Below is a small trained network, with its code and all its weights. Each question gives an input and a class and asks what happens when units are switched off, that is, made to give their printed mean instead of their output.

import numpy as np


def w(rows, s, z=0):
    codes = np.array(rows[::2]) - 128.0
    scale = np.full(codes.shape[1], s)
    scale[-1] = z or s
    return codes * scale


def norm(h):
    return h / np.sqrt((h * h).mean(-1, keepdims=True) + 1e-5)


def f(y):
    return y / 2 * (1 + np.tanh(0.7978845608 * (y + 0.044715 * y**3)))


def log_softmax(a):
    a = a - a.max(-1, keepdims=True)
    return a - np.log(np.exp(a).sum(-1, keepdims=True))


def net(x, mask):
    res = np.array(x, float).reshape(1, 4) / 4 @ E
    u = 0
    for l in range(2):
        y = f(norm(res) @ A[l][:, :-1].T + A[l][:, -1])
        res = res + np.where(mask[u : u + 10], y, B[l][:, -1]) @ B[l][:, :-1]
        u += 10
    return log_softmax(norm(res)[-1] @ U[:, :-1].T + U[:, -1])


A, B = {}, {}
E = w([
[113,129,127,116,138,130,154,137],'x0',
[113,48,179,108,139,141,115,245],'x1',
[218,81,201,121,141,192,157,70],'x2',
[153,180,87,211,188,204,169,146],'x3',
],0.011)
A[0] = w([
[103,110,95,192,217,221,70,196,100],'L0N1',
[200,128,109,68,92,124,158,59,158],'L0N2',
[97,182,80,230,184,79,113,166,95],'L0N3',
[95,225,37,100,82,50,111,118,66],'L0N4',
[181,131,99,163,140,202,101,130,31],'L0N5',
[55,101,77,106,93,155,81,245,62],'L0N6',
[144,43,103,2,107,136,99,196,92],'L0N7',
[71,167,74,192,209,179,189,37,44],'L0N8',
[115,65,98,163,190,193,98,157,5],'L0N9',
[147,170,95,228,205,151,164,108,26],'L0N10',
],0.0088,0.0026)
B[0] = w([
[79,154,137,179,143,144,160,106,221],'L0N1',
[97,158,95,156,108,153,193,139,206],'L0N2',
[73,146,94,189,108,143,129,104,224],'L0N3',
[167,10,175,60,83,98,115,189,254],'L0N4',
[130,125,142,42,130,98,100,157,166],'L0N5',
[131,150,93,175,127,131,125,95,229],'L0N6',
[187,94,72,132,170,118,101,70,215],'L0N7',
[157,52,95,102,138,82,90,104,240],'L0N8',
[75,126,185,109,156,159,161,127,159],'L0N9',
[154,154,156,113,177,119,70,161,224],'L0N10',
],0.012,0.0071)
A[1] = w([
[107,103,156,93,24,156,148,134,171],'L1N1',
[142,141,208,112,144,161,182,182,83],'L1N2',
[141,164,102,104,82,107,184,42,3],'L1N3',
[223,152,135,89,167,159,102,67,106],'L1N4',
[163,138,64,157,93,126,94,94,3],'L1N5',
[112,194,111,177,71,150,177,140,110],'L1N6',
[170,159,230,127,134,216,154,131,59],'L1N7',
[249,132,166,121,213,166,145,142,132],'L1N8',
[151,105,41,144,101,145,81,70,115],'L1N9',
[148,64,168,85,97,128,159,93,147],'L1N10',
],0.012,0.002)
B[1] = w([
[155,216,173,105,69,224,128,86,181],'L1N1',
[129,103,109,161,183,86,49,130,163],'L1N2',
[46,132,117,137,206,138,173,134,176],'L1N3',
[102,146,202,134,28,175,164,100,229],'L1N4',
[96,100,114,120,160,91,136,153,186],'L1N5',
[82,113,155,125,113,229,132,87,160],'L1N6',
[47,50,8,159,198,101,102,173,188],'L1N7',
[197,153,139,74,47,82,106,140,231],'L1N8',
[132,111,113,117,170,127,124,196,255],'L1N9',
[113,246,165,111,142,143,168,110,219],'L1N10',
],0.011,0.0088)
U = w([
[189,191,193,1,12,92,124,139,125],'0',
[108,49,74,119,196,37,37,207,6],'1',
[25,233,148,178,148,189,222,110,236],'2',
],0.0095,0.0014)

Each question gives the input, the list of numbers given to net, and the class t.
The units are the neurons (one row each of A and B). Each row of codes is followed by its name. A weight is (code - 128) times the scale printed after its matrix; where a second scale follows, it is the last column's (A, B and U).
mask holds one flag per neuron, layer by layer. A switched-off neuron (its flag False) gives its mean, the last column of its row in B, instead of its output. The means were averaged over made-up inputs and are rounded, as every weight is.
A unit's drop is (log p(t) with every unit on - log p(t) with that unit switched off) / (log p(t) with every unit on - log p(t) with every unit switched off).
The circuit of an input: a set's keep is (log p(t) with only the set's units on - log p(t) with every unit switched off) / (log p(t) with every unit on - log p(t) with every unit switched off). Starting from the 12 units with the biggest drops (on a tie, the unit counted first), units are removed one at a time, each time the one whose removal leaves the highest keep (on an exact tie, the one counted first), for as long as the keep stays at least 0.8.
circuit, biggest first: the units of the circuit, biggest drop first
most important unit: the unit with the biggest drop
k most important neurons: the k neurons with the biggest drops, biggest first
top k neurons in layer l: the k neurons of layer l with the biggest drops, biggest first
drop when u is switched off: that unit's drop, to one decimal
input [4,0,2,4], class 0: most important unit	L0N8
input [-3,-2,-5,-1], class 0: circuit, biggest first	(L0N4, L1N1)
input [-1,5,-1,1], class 2: top 4 neurons in layer 0	(L0N1, L0N4, L0N8, L0N9)
input [8,3,-7,1], class 2: 3 most important neurons	(L0N8, L1N6, L0N3)
input [8,0,-3,8], class 1: top 4 neurons in layer 0	(L0N8, L0N10, L0N2, L0N5)
input [-1,-2,1,8], class 0: top 2 neurons in layer 0	(L0N10, L0N8)
input [-1,2,7,7], class 1: top 2 neurons in layer 1	(L1N7, L1N2)
input [0,-5,2,-8], class 2: 2 most important neurons	(L1N3, L0N2)
input [6,7,-7,1], class 2: 3 most important neurons	(L0N8, L0N4, L0N1)
input [-4,-6,2,-3], class 2: 2 most important neurons	(L1N3, L0N2)
input [-2,-8,-1,7], class 1: top 2 neurons in layer 0	(L0N8, L0N3)
input [-6,-3,-4,0], class 0: 2 most important neurons	(L0N4, L1N1)
input [6,2,0,1], class 2: drop when L0N4 is switched off	0.2
input [6,-5,6,2], class 0: drop when L1N8 is switched off	0.4
input [-4,-6,7,8], class 0: drop when L0N9 is switched off	0.0
input [6,-6,-3,-1], class 0: drop when L0N4 is switched off	3.7
input [-1,-2,-4,-1], class 0: most important unit	L0N4
